Here is a tiny trained network, its code and every weight. The questions are about switching its units off for an input and a class, where a switched-off unit gives its printed mean instead of its output.

import numpy as np


def w(rows, s, z=0):
    codes = np.array(rows[::2]) - 128.0
    scale = np.full(codes.shape[1], s)
    scale[-1] = z or s
    return codes * scale


def f(y):
    return y / 2 * (1 + np.tanh(0.7978845608 * (y + 0.044715 * y**3)))


def log_softmax(a):
    a = a - a.max(-1, keepdims=True)
    return a - np.log(np.exp(a).sum(-1, keepdims=True))


def net(x, mask):
    res = np.array(x, float).reshape(1, 6) / 4 @ E
    y = f(res @ A[0][:, :-1].T + A[0][:, -1])
    res = res + np.where(mask, y, B[0][:, -1]) @ B[0][:, :-1]
    return log_softmax(res[-1] @ U[:, :-1].T + U[:, -1])


A, B = {}, {}
E = w([
[90,96,182,121,141,72,52,150,242,124,115],'x0',
[26,135,115,155,144,174,151,194,143,119,20],'x1',
[197,209,222,85,171,210,189,138,119,194,55],'x2',
[157,141,94,47,110,189,47,133,87,219,174],'x3',
[141,189,41,72,222,217,207,127,146,122,180],'x4',
[133,135,80,77,138,135,3,136,169,88,78],'x5',
],0.0052)
A[0] = w([
[126,124,8,97,136,140,113,125,127,121,206,239],'n1',
[152,154,109,110,132,144,135,132,106,123,122,45],'n2',
[111,108,157,173,101,69,92,117,138,110,119,197],'n3',
[137,122,128,139,129,141,169,137,128,151,139,126],'n4',
[113,125,145,88,132,137,48,131,181,146,98,163],'n5',
[143,114,131,111,124,99,96,134,148,148,202,149],'n6',
[139,121,116,104,125,115,58,130,159,131,127,164],'n7',
[126,143,81,118,131,133,132,128,131,120,143,150],'n8',
[179,138,149,124,127,113,139,117,101,103,149,142],'n9',
[115,110,93,135,112,83,32,126,164,72,100,160],'n10',
[130,128,130,129,131,128,116,132,109,137,122,161],'n11',
[103,109,150,170,109,76,109,128,134,120,137,157],'n12',
[114,127,113,115,110,149,104,155,103,153,141,219],'n13',
[116,104,115,140,94,102,87,120,89,155,169,152],'n14',
[141,129,131,139,136,141,151,150,103,104,103,100],'n15',
[111,113,151,170,104,73,105,141,133,110,136,158],'n16',
[101,124,143,117,134,138,132,131,178,133,130,179],'n17',
[154,120,153,108,125,100,129,112,150,141,208,135],'n18',
[121,122,113,109,117,149,87,121,90,168,124,214],'n19',
[117,132,172,138,118,114,138,128,150,145,129,53],'n20',
[129,128,113,106,117,152,87,130,80,169,121,169],'n21',
[52,117,124,163,134,147,164,149,163,147,94,250],'n22',
[129,122,107,134,126,106,97,143,155,98,123,180],'n23',
],0.016,0.0023)
B[0] = w([
[49,59,126,189,136,113,143,47,127,42,158,247],'n1',
[133,90,134,152,107,92,126,90,129,136,127,154],'n2',
[122,89,105,149,129,128,148,151,122,67,191,201],'n3',
[105,126,121,131,130,119,94,87,144,109,100,159],'n4',
[161,192,122,116,128,121,104,217,132,181,87,202],'n5',
[132,176,135,99,122,139,133,90,131,157,77,174],'n6',
[113,186,133,104,125,144,147,129,121,97,80,184],'n7',
[103,99,151,159,128,120,120,120,123,109,146,160],'n8',
[118,109,124,120,130,133,110,111,144,200,134,162],'n9',
[56,149,130,151,151,133,139,136,140,2,75,230],'n10',
[138,140,117,100,136,132,138,120,140,131,152,135],'n11',
[149,91,122,129,122,129,137,132,116,108,190,184],'n12',
[158,132,145,99,120,118,140,66,134,129,136,165],'n13',
[198,141,140,75,115,140,137,114,127,167,145,178],'n14',
[108,140,123,104,114,128,119,81,126,142,134,151],'n15',
[142,87,134,138,120,131,138,133,112,95,185,186],'n16',
[107,121,119,169,117,115,106,159,111,160,76,155],'n17',
[95,128,118,167,150,117,92,162,141,197,66,176],'n18',
[155,158,136,78,119,145,160,82,118,122,145,177],'n19',
[120,98,81,155,144,129,114,147,126,135,146,143],'n20',
[145,151,126,73,104,137,153,73,118,124,166,180],'n21',
[67,119,135,161,157,116,106,52,152,152,83,216],'n22',
[82,117,141,148,133,125,117,110,126,98,115,168],'n23',
],0.019,0.011)
U = w([
[196,149,152,76,85,152,135,85,120,226,132,217],'0',
[113,3,96,187,125,103,174,117,100,66,236,122],'1',
[231,169,130,77,75,166,150,209,90,128,148,7],'2',
[171,137,114,152,158,111,54,228,170,221,90,95],'3',
[73,166,136,144,163,133,125,119,167,92,48,167],'4',
],0.0071,0.0016)

Each question gives the input, the list of numbers given to net, and the class t.
The units are the neurons (one row each of A and B). Each row of codes is followed by its name. A weight is (code - 128) times the scale printed after its matrix; where a second scale follows, it is the last column's (A, B and U).
mask holds one flag per neuron, in row order. A switched-off neuron (its flag False) gives its mean, the last column of its row in B, instead of its output. The means were averaged over made-up inputs and are rounded, as every weight is.
A unit's drop is (log p(t) with every unit on - log p(t) with that unit switched off) / (log p(t) with every unit on - log p(t) with every unit switched off).
The circuit of an input: a set's keep is (log p(t) with only the set's units on - log p(t) with every unit switched off) / (log p(t) with every unit on - log p(t) with every unit switched off). Starting from the 12 units with the biggest drops (on a tie, the unit counted first), units are removed one at a time, each time the one whose removal leaves the highest keep (on an exact tie, the one counted first), for as long as the keep stays at least 0.8.
circuit, biggest first: the units of the circuit, biggest drop first
unit that matters most: the unit with the biggest drop
top k neurons: the k neurons with the biggest drops, biggest first
drop of u: that unit's drop, to one decimal
input [5,-4,4,3,-5,-1], class 3: top 2 neurons	n18, n5
input [-7,7,0,-6,6,8], class 1: top 4 neurons	n5, n10, n7, n6
input [0,0,5,1,0,1], class 0: unit that matters most	n10
input [4,0,6,7,2,1], class 2: circuit, biggest first	n22, n1
input [2,-7,7,0,-7,-3], class 3: top 2 neurons	n1, n18
input [-3,-8,8,-7,-7,8], class 1: top 2 neurons	n3, n6
input [-7,-2,5,-7,-3,3], class 0: circuit, biggest first	n1, n10
input [5,-2,7,0,-2,5], class 3: circuit, biggest first	n5, n1
input [-5,-5,8,-7,-3,5], class 0: top 2 neurons	n1, n10
input [-1,-8,-1,2,-7,2], class 2: top 2 neurons	n14, n1
input [5,-8,7,-1,-6,-6], class 3: top 2 neurons	n1, n18
input [-1,3,0,4,-2,-4], class 0: top 2 neurons	n1, n10
input [7,-7,-5,8,0,-8], class 0: top 2 neurons	n6, n14
input [6,-4,8,-5,-8,2], class 1: circuit, biggest first	n3
input [-4,4,4,1,4,4], class 1: top 2 neurons	n5, n6
input [1,-3,4,3,2,-8], class 3: top 2 neurons	n1, n18
input [5,2,2,5,-8,-3], class 2: top 2 neurons	n1, n5
input [-6,2,3,4,-2,-7], class 0: drop of n1	0.1
input [3,8,7,-1,-5,1], class 3: drop of n5	0.2
input [6,4,-6,3,4,-2], class 4: drop of n10	0.1
